Facts:
A Φ T; AA Φ U; AB Φ G
AC Φ AM; AD Φ I; AE Φ BE
AF Φ U; AG Φ AA; AH Φ AQ
AI Φ M; AJ Φ AF; AK Φ AR
AL Φ G; AM Φ AQ; AN Φ BH
AO Φ H; AP Φ BA; AS Φ AR
AT Φ U; AU Φ BE; AV Φ AS
AW Φ BO; AX Φ AF; AY Φ BA
AZ Φ Q; B Φ AQ; BA Φ G
BB Φ AM; BC Φ BH; BD Φ AL
BE Φ H; BF Φ B; BG Φ M
BI Φ AH; BK Φ H; BL Φ I
BM Φ BE; BN Φ AF; BO Φ BH
BP Φ R; BQ Φ AA; BR Φ H
BS Φ AH; BT Φ M; BU Φ R
BV Φ I; BW Φ T; BX Φ BA
C Φ AA; D Φ AA; E Φ AS
F Φ H; I Φ AQ; J Φ AL
K Φ R; L Φ Q; M Φ AR
N Φ B; O Φ Q; P Φ T
Q Φ AR; R Φ H; S Φ M
T Φ BH; V Φ AF; W Φ U
X Φ AQ; Y Φ BE; Z Φ U
AB ψ BS; AC ψ AK; AG ψ U
AL ψ E; AV ψ F; AW ψ BA
BC ψ BR; BD ψ L; BE ψ V
BL ψ H; BQ ψ BH; BS ψ S
BU ψ BT; BV ψ BU; E ψ BX
G ψ BL; V ψ Z; X ψ BF
A ξ 906; AA ξ 379; AB ξ 784
AC ξ 906; AD ξ 681; AE ξ 379
AF ξ 784; AG ξ 379; AH ξ 906
AI ξ 784; AJ ξ 906; AK ξ 784
AL ξ 681; AM ξ 681; AN ξ 681
AO ξ 906; AP ξ 906; AQ ξ 379
AR ξ 681; AS ξ 784; AT ξ 906
AU ξ 784; AV ξ 379; AW ξ 379
AX ξ 784; AY ξ 681; AZ ξ 906
B ξ 681; BA ξ 784; BB ξ 379
BC ξ 784; BD ξ 906; BE ξ 681
BF ξ 379; BG ξ 379; BH ξ 681
BI ξ 906; BK ξ 379; BL ξ 379
BM ξ 681; BN ξ 681; BO ξ 681
BP ξ 379; BQ ξ 681; BR ξ 784
BS ξ 784; BT ξ 681; BU ξ 784
BV ξ 784; BW ξ 784; BX ξ 784
C ξ 906; D ξ 784; E ξ 681
F ξ 681; G ξ 379; H ξ 379
I ξ 906; J ξ 681; K ξ 906
L ξ 681; M ξ 379; N ξ 681
O ξ 784; P ξ 379; Q ξ 379
R ξ 906; S ξ 906; T ξ 784
U ξ 379; V ξ 379; W ξ 784
X ξ 379; Y ξ 906; Z ξ 681

Known rows:
[ 24  -7  22   3 -30   1  39   8 -26  16  18 -42   9   0 -13 -20  15  36
  61 -49 -18 -31  -4  -8  10 -38 -25  10  30  21   5  38 -64]: V
[ 20 -10  14   6 -33   3  19   9 -23   0   2 -42   5  -1 -12   5  23  23
  29 -34 -21 -32   4 -11  13 -32   0   0  22  18   1  39 -63]: BN
[ 15 -51  14  -9 -38  37  22  44 -20  10  -6   0 -33   0  -9 -10  -2  24
  22 -39  -9 -14  23 -12 -15   2  12 -16   8  10  -2  25 -23]: J
[  5 -30  46 -25   4  12  44  45  -9  31   0  -7  14  32 -39  16   6  57
  50 -43  13 -29  14 -31  23 -10 -20 -10   9   2 -29  10 -27]: BB
[  9 -12  27 -31  -6  12  37  46  -9  29   0  -6   7  35 -42  16   7  56
  58 -22   1 -40  19 -37  26 -21   6 -13 -10  27 -36  10 -25]: AC
[  8 -19  20 -15  -4  21  36  50   2  29   5 -10   0  36 -40  18  20  55
  60 -29   1 -31  24 -44  27 -25   5   0 -11  30 -30  23 -20]: AH
[ 23 -11  28 -36   5  19   3  15 -18  -9  36 -20  -6  40 -45 -12  22  26
  38 -53   5 -45   2 -19  -5 -35 -15 -11  -2  30  -8   3 -33]: Y
[ 37 -21  40 -39   8  15   6  14 -18 -14  39 -18   1  34 -44 -12  17  18
  27 -51  16 -33  -1 -14  -6 -31 -26  -4  29  34   0   5 -35]: AE
[ 31 -34  18 -38   6  18  -2   7 -13 -11  37 -22   1  36 -43   9  20  15
  21 -54  12 -37  12 -23  -8 -27 -10  -7  23  30   3   6 -40]: BM
[ 30 -22  22 -33   8   9  18  52 -21  26   7  -8 -28  -5  -4  -7  -7  56
  23 -13  16 -49  17 -46   8 -16   4  15  26   7  -1  31 -61]: BC
[ 42 -44  41 -35   5  25   0  43  -3  -5  31 -37  -4   5 -33  -4   5  47
  38 -46  16 -53  10 -17   6 -38  -8  -6  23  26  -9   3 -56]: BR
[  9 -31  46 -31   5   7  43  45  -7  30   0  -9  10  34 -37  20   6  58
  53 -45  13 -30  12 -30  28  -8 -16 -14   4   2 -30   6 -25]: BL
[  9 -35  60   3 -32  38   4  51  12   1   9 -32 -32  15 -19 -19 -11  54
  63 -14  17 -56  24 -48 -16 -24  -4 -21  -2 -11   5   3 -63]: AI
[ 29 -16  19 -32   9   0  18  50 -24  30   9  -2 -31  -4   1  -9 -17  56
  21 -10  15 -51  19 -52  12  -2   4  20  27   3  -2  34 -59]: BW
[ 43 -16  20   4 -22  21  41  41 -10   2  29 -38  -3  16 -18 -16   7  43
  56 -46  -7 -15   7 -34  12 -33 -24  15  28  27   1  37 -47]: U
[ 30 -46  20  -9 -21  34  39  48  -4   1   2  -5 -32  21 -14 -20   7  58
  52 -51   4 -11  21 -11 -15 -20 -18  13  27  17  -6  30 -22]: G
[ 44 -34  38 -35   6   9  15  48  -8 -13  34 -28  -7  37 -38  -4  16  47
  44 -50  10 -17  17 -16  -3 -34 -25  18  32  25 -11  12 -31]: H

Rows:
No name comes twice in this set of rows, the named rows included.
[ 11  -6  17   0 -34   2  19  10 -28  28  15 -42   0  11 -25 -20  22  53
  63 -28 -23 -42   1 -14  12 -34  -5  -1  -2  32   8  33 -61] : AJ
[  8  -9  51   7 -33  35   5  45   2   4  21 -14 -34  38 -42 -17  -9  53
  61 -16 -11 -53  27 -47 -18 -13 -11 -23 -11  -7  -1   4 -62] : S
[ 26 -49  16   0 -35  42  27  49  -7  -7 -10  -2 -31  11  -7  -6  10  44
  19 -42  -4 -15  28 -12 -16  -7  15   8  20  23   2  38 -21] : AL
[ 37 -23  40 -39   0   2   2  51 -15 -15  35 -39 -16  39 -41   4  13  57
  60 -53  13 -17  18 -14  -1 -34  -6  21  -9  29 -33   5 -30] : R
[  7 -23  58   4 -25  29  27  45   4 -11  21 -14 -30  40 -36 -16  -9  44
  60 -40   7 -57  24 -43 -19 -12 -27 -19   5 -12  -1   3 -62] : BG
[ 16 -16  12  -5   9   0  15  47 -27  15   4  -4 -24   7  -2  12 -13  30
  19 -20  13 -19  23 -47  -1   3   8  20  15  -1   4  26 -54] : AN
[ 35 -18  19  -6 -32  44  42  48  15  -9  33   2 -34  28 -31 -11  13  55
  57 -43   5 -16  27 -24  -8 -33 -22 -18  26  -8 -30  32 -62] : Q
[ 43 -36  55 -37  11  -1  -1  50 -25 -16  33 -40   6  34 -41   7   2  30
  54 -50  16 -14  14 -11  -5 -38 -25  19  19  -1 -33   2 -45] : BP
[ 31 -28  50 -37  10   3   8  37 -22 -13  35 -30  -1  30 -42  -6   2  31
  45 -52  15 -20   9 -13  -6 -30 -25  10  27  19 -21   4 -40] : BK
[ 40 -41  15 -37   6  28   5  15   1 -15  31 -23  -4  37 -39  13  21  18
  20 -50  13 -24  18 -29  -2 -28  -2  12  25  35  -1  17 -31] : BE
[ 34 -10  16 -10 -35  14  13  15 -14  26   3 -43   6  -8  -3 -23  22  52
  56 -25 -10 -53  -5 -13  19 -32  -5  -4  29  26   3  38 -65] : AX
[ 36 -37  22  -2 -29  43  18  45  11 -10  25 -16 -30   6 -12  -8  13  59
  55 -19  17 -54  28 -41  -2 -32 -19 -17  21  -5  -5  26 -61] : AS
[ 37 -15  19 -31 -33  40  17  48  14   5  25  -4 -34  -4 -16  -5   9  59
  49 -16  14 -50  24 -24  -4 -34 -25 -19  11 -10 -28  15 -62] : O

The same objects again, as new rows of numbers:
Known rows:
[ 20   2  17  -2 -13  -3  -3 -10 -33  16  39  30   4   1   4 -27 -19  45
  17   0 -13  41  -7  11   0  15  -8 -22  -2   8   7 -14  24 -10  24 -36
 -14  35  -4  30  35   3   0  -8  30  -1 -12  11   5   7  -4]: C
[ 22   9  12   1 -18   6   5 -22 -26   8  45  29  -4   1   0 -23 -28  43
  13  -7 -12  39  16  16  -3  10  -6 -16   0  20   9 -12  20 -23  17 -32
   4  28   6  25  28  -9 -12  -1  28  -2 -19   1  12  14   9]: AX
[ 20   2  18  -1 -12  -2  -3  -9 -32  16  39  30   4   2   4 -27 -18  44
  17   1 -13  41  -7  11   0  14  -8 -22  -1   8   7 -14  24 -10  25 -35
 -14  35  -4  29  35   3   0  -8  30  -1 -12  10   5   6  -3]: AJ
[ 26   1   9  15 -15  -7  -5  -6 -35 -11  25   5   0  -5  -2 -29 -31  38
  17 -14 -13  29  25  25   0  23   1 -51  -9  16  -6  -6  25   7  -7 -19
 -28  36   8  20  32  25 -11 -25  22  -5 -22  15  27  22  16]: J
[ 27  16 -30  29  23 -20 -10 -16 -32  12  35  25  -7  -9   9 -34 -14  37
  27 -15  -9  60  12  18 -13  21 -10 -35 -17  21  34  -1  11 -12  20   0
 -48  30  28   6   8 -18  -1 -12   3  17 -55  25  42  18 -28]: M
[ 25  16 -30  29  22 -20  -9 -15 -31  12  34  25  -9 -11  10 -33 -15  36
  26 -16  -9  59  12  19 -13  20 -11 -34 -16  20  32  -1  12 -11  20  -3
 -47  28  27   6   9 -17  -1 -12   5  18 -54  23  38  17 -26]: Q
[ 30   4  -1  17   4 -11 -15  -6 -35   7  35  20   5   7   4 -26 -12  40
  27 -24 -30  45  16  20   1  18  -9 -30  -8  27  23  -6  17 -13  18 -11
 -28  42   8  14   9 -10  -6 -21  16   4 -33  22  33  33 -11]: AV
[ 28  -5   0  14 -13 -21 -13   4 -19  -2  51   7   2   1  -2 -12 -27  37
  18 -10 -35  20  25  22 -11   9   6 -42  -6  11  12  -7  19   2  -6 -22
 -31  24  17  17  20   7 -13 -22  34  -2  -4   5  10  22  -8]: N
[ 25   6   8  12 -20  18  -3 -13 -34  -6  31  13  -8   2 -11 -20 -35  40
   8 -14 -18  29  23  25  -1  18  -7 -38  -5  25 -10  -4  21  -5   1 -24
 -27  36   8  18  34  20 -25 -11   9   8 -35   8  37  31  28]: BX
[ 25   7   7  11 -17  14  -2 -12 -32  -4  34  14  -8   3  -9 -18 -33  40
   9 -13 -20  30  23  24  -2  16  -7 -36  -5  25  -5  -2  20  -8   2 -25
 -25  35   8  18  32  15 -24 -11  12   8 -34   8  34  29  23]: AB
[ 12  19   6  17   4  -6 -11   6 -30   8  30   9  -2  -1   8  -9 -20  47
  33 -20 -30  35  18  24  12  21 -20 -12   1  22   3  -3  15  -5   7 -38
 -20  35  -1   1  10   5  -7 -30  36   2 -31  15  22  38  -9]: BK
[ 29  -6   0  14 -14 -21 -14   4 -18  -2  52   7   3   2  -3 -12 -27  36
  17  -9 -36  19  26  22 -12   8   6 -42  -6  10  12  -7  19   2  -6 -22
 -32  24  18  17  21   7 -13 -22  34  -2  -2   4   9  22  -9]: AD
[ 22  -3  11  15  13 -13  -9   4 -35   0  28  29  -5  -5   7 -16  -1  39
  16 -44 -42  38  15  23   7  11 -12 -34 -12  38  20  15  25 -21  17 -33
 -28  22  -5   9  19  10 -18 -30  35  10 -28   9   6  16  15]: P
[ 23  -2  20   3  17 -12  -5   9 -39   5  36  25  -4   3   5 -14  -2  41
  11 -21 -38  35  -5  18   3  12  -8 -40 -11  23  15  20  23 -23  12 -36
 -40  25 -12  23  34  20 -20 -18  32  13 -21  11   4   3  13]: A
[ 27  19 -25  24  22 -31   1 -15 -30   2  39  11 -10 -11  12 -34 -23  35
  25  -2   1  52  17  19 -19  23   3 -49 -18   9  28   5  11 -12  -2   0
 -44  23  31  16  16  -8  -2  -7  12   7 -41  22  35   4 -24]: AR
[  9  12 -18  22  -6 -10   1 -24 -19  16  29  43 -14 -34  10 -35 -22  40
  18 -14   8  55   8  15  -7  14 -17 -16  -7  14  15 -19  24  -2  34 -35
 -16  13  20   6  24 -10   7 -13  30   8 -37   3   2   1 -13]: U
[ 17   1 -35  32  -6 -16 -21   0  -4  13  49  27 -15 -26  -3  -9 -26  35
  13 -15 -29  32  17  21 -21   4 -11 -29  -7  13  17 -12  17  12  18 -29
 -56   7  35  -6  17  -1 -10 -21  24  25 -30  -3   7  20 -24]: AQ

Rows:
No name comes twice in this set of rows, the named rows included.
[ 23   3  13   6 -14 -16   2 -13 -29   1  37  18   3  -5   7 -31 -25  41
  21  -9  -9  36  19  17  -1  16   2 -33  -5  12  10 -12  25  -9   6 -26
  -2  28   7  26  25   1   0 -16  39 -14  -8   9   6   8   0] : Z
[ 24   6  13   7   7  -2   2  -5 -32  -1  42  22 -11   5   1 -10 -15  41
   9 -24 -35  33  18  22  -1   7  -7 -32  -9  32  15  18  18 -32   3 -31
 -22  20   0  18  26   8 -30 -10  28  10 -28   2  15  14  21] : BC
[ 14  15  -9  18  30 -13  11  -9 -27  -1  38  34 -32 -23   7 -11 -10  36
   1 -29 -21  43  13  22 -11   5 -10 -40 -19  32  22  35  17 -37   7 -37
 -42  -5  12   7  31  13 -32  -7  28  27 -47  -4   4 -12  21] : T
[ -1  38 -19  30  20 -13  -4   2 -21  13  26  12 -20 -26  15  -8 -28  46
  34 -10  -8  44  14  24   2  24 -26  -8  -2  13   2   2  10   2   4 -44
 -35  18  16 -13  12   5  -4 -25  35  16 -51  12  21  25 -22] : H
[ 18   1 -26  20  -4 -16 -18   6  -8  18  58  23 -14 -16  -5  -5 -27  37
   8   7 -28  27  -3  17 -27   4  -6 -36  -7  -2  11  -7  15  11  12 -33
 -68  10  29   7  32   9 -12  -9  21  28 -20  -1   4   8 -26] : I
[ 13  10 -24  34  -6   2  -8 -14 -27   0  15  26 -19 -33  -2 -31 -30  36
  13 -22   0  45  16  25  -5  23 -18 -41 -13  21  -6  -9  25  17  17 -25
 -51  23  22  -2  31  20  -8 -24   9  20 -55  12  30  20   8] : G
[ 27   1   9  16 -17  -4  -4  -6 -36 -13  23   5  -1  -6  -4 -30 -32  37
  16 -15 -12  29  26  25   0  24   1 -53 -10  17  -9  -6  26   9  -7 -19
 -29  37   8  21  33  27 -12 -26  21  -5 -23  15  30  23  19] : AY
[ 15  22  12  12   5 -18  -2   6 -30  -2  35  -4  -2   1  10 -11 -28  45
  33  -6 -20  28  23  24   5  23  -5 -27  -1  10   2   3  14  -6 -15 -33
 -16  31   3  12  16  12  -8 -25  42  -9 -17  15  20  25  -8] : F
[ 24   5  15   7  11  -3   3  -4 -33  -3  42  24 -12   4   2  -9 -12  39
   7 -29 -38  33  18  22   0   6  -7 -34 -10  35  17  24  19 -36   4 -32
 -22  18  -2  18  26  10 -32 -11  30  11 -28   1  11  11  25] : BW
[ 22   8  12   3 -17   6   4 -20 -27   8  45  27  -4   2  -1 -21 -28  43
  13  -8 -15  37  16  17  -3  10  -6 -18  -1  20   9  -9  20 -23  15 -31
   0  28   6  24  27  -7 -13  -2  27  -1 -20   1  14  15   9] : W

Now the same objects, written a new way:
Known rows:
[ -1  -9  18   7  -6  16  -7  -4 -12 -12 -20  22   5   0 -64  -8  21  -3
  -4 -16   4 -19 -16   6  19  22  14   3 -10]: C
[-38   3  -6   7   8  19 -12   5   4 -37  -2   2 -18 -11 -24 -11  29 -24
   3 -12   9  -3 -15  -5   6   2  -1  -2  43]: AX
[-41  15   0   4   1  10  15   2  -5  -9 -16  -1 -14   2  -8 -22  11 -20
   1  -3  28  -6 -17   5   2  11  12 -12  44]: V
[  0   1   6 -18  -3 -23  -5  -7   9   9  -5  14 -10  15 -10   8   6  -7
  13 -18   8   2   4  -5  -5   0  -1  17 -33]: BI
[  7   6   8 -18   0 -28  -1  -1  -3  21  -7  -2 -22  17  17  -6 -14 -16
   8  -9   5   4  -1  -6   0  -8   2  -2 -32]: BB
[  4  -3  -5  -9  -5  -9  11  -1  11  -4  -4 -13 -18  18  -3  12 -21   6
   7 -28   1  17  12   7  17 -13  -8   3 -33]: B
[  5  10 -23  19   6 -27  -8   2 -15 -25  12   3   7  10  14 -13 -38   9
   4  33 -12 -10   0  13 -13  20  -3 -10 -26]: Q
[  9   6   5 -14  -3 -28   2  -1   1  21  -9   1 -22  19   8  -4  -8 -17
   7  -9   8   3   1  -6   0  -8   1  -4 -34]: BF
[-20  -4   3  -6  -9 -18  15  11  -1  53  20 -14  25  -6  -9   8  -6  19
  -7 -17 -22   6  -3  12   3 -20  -4  10  40]: BM
[ -7  -1   8   0  -5  -4  12 -16  -3  31   6  15  26  -8 -15   7   4   4
  -2 -10 -23  -1  -3  -1 -16   1  -1  13  16]: AO
[ -3  11   4   0   1 -11  19  -9 -16  38   4  -3   9  -2  -1  -5  -9  -3
  -6  -1 -27   2  -5  -4 -17 -14   1  -6  19]: BK
[  8   9   6 -16   1 -32  -4   1  -1  26  -6  -5 -25  19   5   0  -5 -16
   8  -8   5   5   2  -8  -2 -12   1  -5 -38]: BL
[ -3  -4  -6   2   4 -11  17  31   7 -27  -4   2  14  -8  26  -6  12  24
 -11   0  35  -9   7   7  -4   1 -22 -12 -45]: BT
[  7  -6  12   3   9  20 -33   2   4   5  -6   4  12   8  11  19  10   5
  -2   4  22  -6   5   5 -39  -3  28  10  24]: A
[  9  -7  11   5  17  21 -46  14  -3  -6   4 -11  -8  -1  14  23  21  -4
   0   5 -12  -4   4  -4 -28 -16  17   0  43]: BW
[-39  -1 -13  12   3  34  10  -3   3 -50  -4  -2 -20  -8 -17 -14   9 -20
   4  -4  -1   1  -9   3  12  -3   5   2  37]: AF
[ 17   6  -4   0  -6  22  21 -17  -4   7  -3  -5  -3   2  26 -10 -21  -4
   1  43  17  11   0  -5  13   4   5  -4   2]: G

Rows:
No name comes twice in this set of rows, the named rows included.
[  6   4 -19   3   7   0  33  16  -9 -22  -9   6   5   3  48 -19  -5   7
  -7  26  12 -13   1   5 -19 -10 -14  -8 -62] : M
[-18   6   4 -10  -4 -19  17   3 -20  59  19  -6  17  -6   1  -9 -10   6
  -6   2 -27   3 -10   9  -9 -30   3   9  29] : AE
[  4   5   2   6   6  -3  17 -20  -5   6   7  -4  11 -25 -14  14   5  -5
  -6 -27 -67   7   1 -16 -20  -9 -14  -1  30] : BU
[  8   6  -5 -13  -3  -8  17  -5  -5   5  -5  -4 -21  19  10  -5 -19 -14
   7   3 -10   8   0   1   3 -17   4  -1 -43] : AQ
[  0   4   8   4   4  -6  20 -35   1  30  -5  10  32 -14 -24  15  -2   1
  -4 -30 -29   2   2  -5 -29   5  -5   7   5] : K
[ -2  -3   3   0   4   0   5  -5  -2   7  12   0  10 -18 -13   8   2  -4
  -2  -7 -47   1  -5 -10 -12 -17  -6   6  24] : BR
[ -4   3  -6  11   2 -30 -26   1   0 -12  12  21  24   2  -1 -10  -4  15
   5  16   6 -16   4   6 -18  41  -6   5 -26] : AZ
[-19  -1   7   0  -2  14  -4  -3  -2  -9 -11  19   2  -1 -31  -3  21  -8
   1 -13  20 -10  -8   7  10  18  12   8   7] : AT
[-41   4  -3   7  -4  17   8   8   9 -18 -14  -9 -14  -4 -30  -4   9  -5
   0 -22  44   2  -7   6  22  14   2 -11  53] : BN
[ 14  -9   1   7  16  37 -28   7  -3 -22   5 -12  -8   3  26  22   4  -4
   0  10 -16  -1   9   4 -24 -20  19   3  24] : T

